Below is a small trained network, with its code and all its weights. Each question gives an input and a target symbol and asks what happens when units are switched off, that is, made to give their printed mean instead of their output.

import numpy as np


def w(rows, s, z=0):
    codes = np.array(rows[::2]) - 128.0
    scale = np.full(codes.shape[1], s)
    scale[-1] = z or s
    return codes * scale


def norm(h):
    return h / np.sqrt((h * h).mean(-1, keepdims=True) + 1e-5)


def f(y):
    return y / 2 * (1 + np.tanh(0.7978845608 * (y + 0.044715 * y**3)))


def softmax(a):
    e = np.exp(a - a.max(-1, keepdims=True))
    return e / e.sum(-1, keepdims=True)


def log_softmax(a):
    a = a - a.max(-1, keepdims=True)
    return a - np.log(np.exp(a).sum(-1, keepdims=True))


def net(x, mask):
    ids = ['αβεηθμπστφ'.index(c) for c in x.split()]
    T = len(ids)
    res = E[ids] + P[:T]
    r = norm(res)
    for j in range(3):
        rows = slice(3 * j, 3 * j + 3)
        q, k, v = (r @ M[0][rows].T for M in (Q, K, V))
        z = softmax(np.where(np.tri(T) > 0, q @ k.T / 3**0.5, -1e9)) @ v
        o = O[0][rows]
        res = res + np.where(mask[j], z, o[:, -1]) @ o[:, :-1]
    y = f(norm(res) @ A[0][:, :-1].T + A[0][:, -1])
    res = res + np.where(mask[3:15], y, B[0][:, -1]) @ B[0][:, :-1]
    return log_softmax(norm(res)[-1] @ U[:, :-1].T + U[:, -1])


Q, K, V, O, A, B = {}, {}, {}, {}, {}, {}
E = w([
[177,61,120,154],'α',
[126,108,164,185],'β',
[72,77,174,125],'ε',
[218,137,96,122],'η',
[193,144,139,139],'θ',
[55,115,95,160],'μ',
[251,144,88,108],'π',
[124,60,142,82],'σ',
[143,135,70,190],'τ',
[141,128,63,127],'φ',
],0.02)
P = w([
[103,212,150,2],'0',
[153,84,86,67],'1',
[154,96,104,84],'2',
[156,105,117,101],'3',
[154,106,122,118],'4',
[159,108,123,138],'5',
[147,116,134,140],'6',
[141,128,144,147],'7',
],0.0098)
Q[0] = w([
[110,79,201,98],'H1',
[64,195,80,129],'H1',
[128,103,108,105],'H1',
[133,61,201,87],'H2',
[136,223,78,66],'H2',
[130,219,9,111],'H2',
[154,169,189,155],'H3',
[154,123,54,75],'H3',
[120,228,86,122],'H3',
],0.012)
K[0] = w([
[36,186,177,80],'H1',
[130,23,90,132],'H1',
[143,183,105,100],'H1',
[192,195,179,75],'H2',
[134,56,105,211],'H2',
[184,5,90,222],'H2',
[129,127,175,242],'H3',
[88,117,101,99],'H3',
[204,128,12,134],'H3',
],0.011)
V[0] = w([
[133,104,110,99],'H1',
[173,110,181,93],'H1',
[145,215,142,71],'H1',
[180,93,31,104],'H2',
[161,254,202,133],'H2',
[35,136,154,76],'H2',
[140,206,202,158],'H3',
[83,114,126,89],'H3',
[111,99,180,124],'H3',
],0.011)
O[0] = w([
[79,118,68,159,182],'H1',
[87,48,103,203,221],'H1',
[188,156,170,174,240],'H1',
[52,164,46,132,198],'H2',
[148,2,124,71,123],'H2',
[105,138,196,136,181],'H2',
[206,98,114,129,3],'H3',
[90,168,176,126,216],'H3',
[139,135,95,26,194],'H3',
],0.0081,0.0047)
A[0] = w([
[149,89,160,46,106],'N1',
[103,253,132,75,48],'N2',
[190,130,102,230,72],'N3',
[158,94,164,119,200],'N4',
[40,106,137,112,192],'N5',
[75,144,30,133,253],'N6',
[191,26,105,101,214],'N7',
[82,203,137,163,99],'N8',
[128,192,39,117,187],'N9',
[104,216,86,122,182],'N10',
[215,205,175,87,147],'N11',
[145,166,94,47,108],'N12',
],0.013,0.0038)
B[0] = w([
[121,176,122,202,205],'N1',
[141,79,95,155,170],'N2',
[98,222,63,140,183],'N3',
[92,182,126,151,185],'N4',
[181,146,66,196,233],'N5',
[254,203,203,34,254],'N6',
[81,139,121,108,240],'N7',
[234,113,45,127,179],'N8',
[215,106,188,164,231],'N9',
[183,22,120,140,213],'N10',
[217,135,131,51,155],'N11',
[118,91,162,107,138],'N12',
],0.0085,0.0077)
U = w([
[231,133,111,92,237],'α',
[155,56,202,126,71],'β',
[98,145,250,146,109],'ε',
[105,94,75,98,129],'η',
[94,25,125,143,228],'θ',
[122,193,221,124,88],'μ',
[115,116,79,70,6],'π',
[66,174,114,245,118],'σ',
[71,188,129,84,66],'τ',
[161,227,72,153,128],'φ',
],0.014,0.0027)

Each question gives the input, a string of symbols that net reads in full, and the target symbol t.
The units are the heads (3 rows each of Q, K, V and O) and the neurons (one row each of A and B). Each row of codes is followed by its name. A weight is (code - 128) times the scale printed after its matrix; where a second scale follows, it is the last column's (O, A, B and U).
mask holds one flag per unit, heads first, then neurons. A switched-off unit (its flag False) gives its mean, the last column of its rows in O or B, instead of its output. The means were averaged over made-up inputs and are rounded, as every weight is.
A unit's drop is (log p(t) with every unit on - log p(t) with that unit switched off) / (log p(t) with every unit on - log p(t) with every unit switched off).
The circuit of an input: a set's keep is (log p(t) with only the set's units on - log p(t) with every unit switched off) / (log p(t) with every unit on - log p(t) with every unit switched off). Starting from the 12 units with the biggest drops (on a tie, the unit counted first), units are removed one at a time, each time the one whose removal leaves the highest keep (on an exact tie, the one counted first), for as long as the keep stays at least 0.8.
units of the circuit, in order: the units of the circuit, biggest drop first
unit that matters most: the unit with the biggest drop
k most important neurons: the k neurons with the biggest drops, biggest first
which heads matter: for each layer, one digit per head in row order, 1 if its drop is at least 0.15 and else 0, layers parted by /
input α η θ θ σ σ σ ε, target α: units of the circuit, in order : [H2; N6]
input σ σ ε σ α, target σ: units of the circuit, in order : [H2; N6; N10]
input θ ε σ σ σ σ τ, target α: 2 most important neurons : [N6; N10]
input ε η σ σ β β, target ε: which heads matter : 010
input α μ α α η σ β, target α: which heads matter : 110
input μ π η β, target μ: which heads matter : 110
input η μ σ σ η η β, target η: unit that matters most : H2
input φ σ ε ε σ, target φ: units of the circuit, in order : [N1; N10; N9]
input σ β θ φ φ π ε, target σ: units of the circuit, in order : [N6; N10]
input φ α τ ε, target φ: which heads matter : 010
input θ ε β, target θ: units of the circuit, in order : [H2; N6]
input σ μ φ μ σ, target σ: 2 most important neurons : [N6; N5]
input η θ ε, target η: units of the circuit, in order : [H2; N9]
input β τ β μ β, target β: which heads matter : 011
input μ ε θ α, target μ: unit that matters most : H1
input μ θ μ ε, target μ: which heads matter : 110
input σ θ ε, target σ: units of the circuit, in order : [N5; N6]
input θ θ β μ ε θ, target φ: 2 most important neurons : [N3; N6]
input φ σ α η σ σ, target φ: which heads matter : 011
input σ θ ε β, target σ: which heads matter : 010
input θ θ σ ε σ μ σ, target θ: which heads matter : 010
input τ σ ε β α, target τ: which heads matter : 110
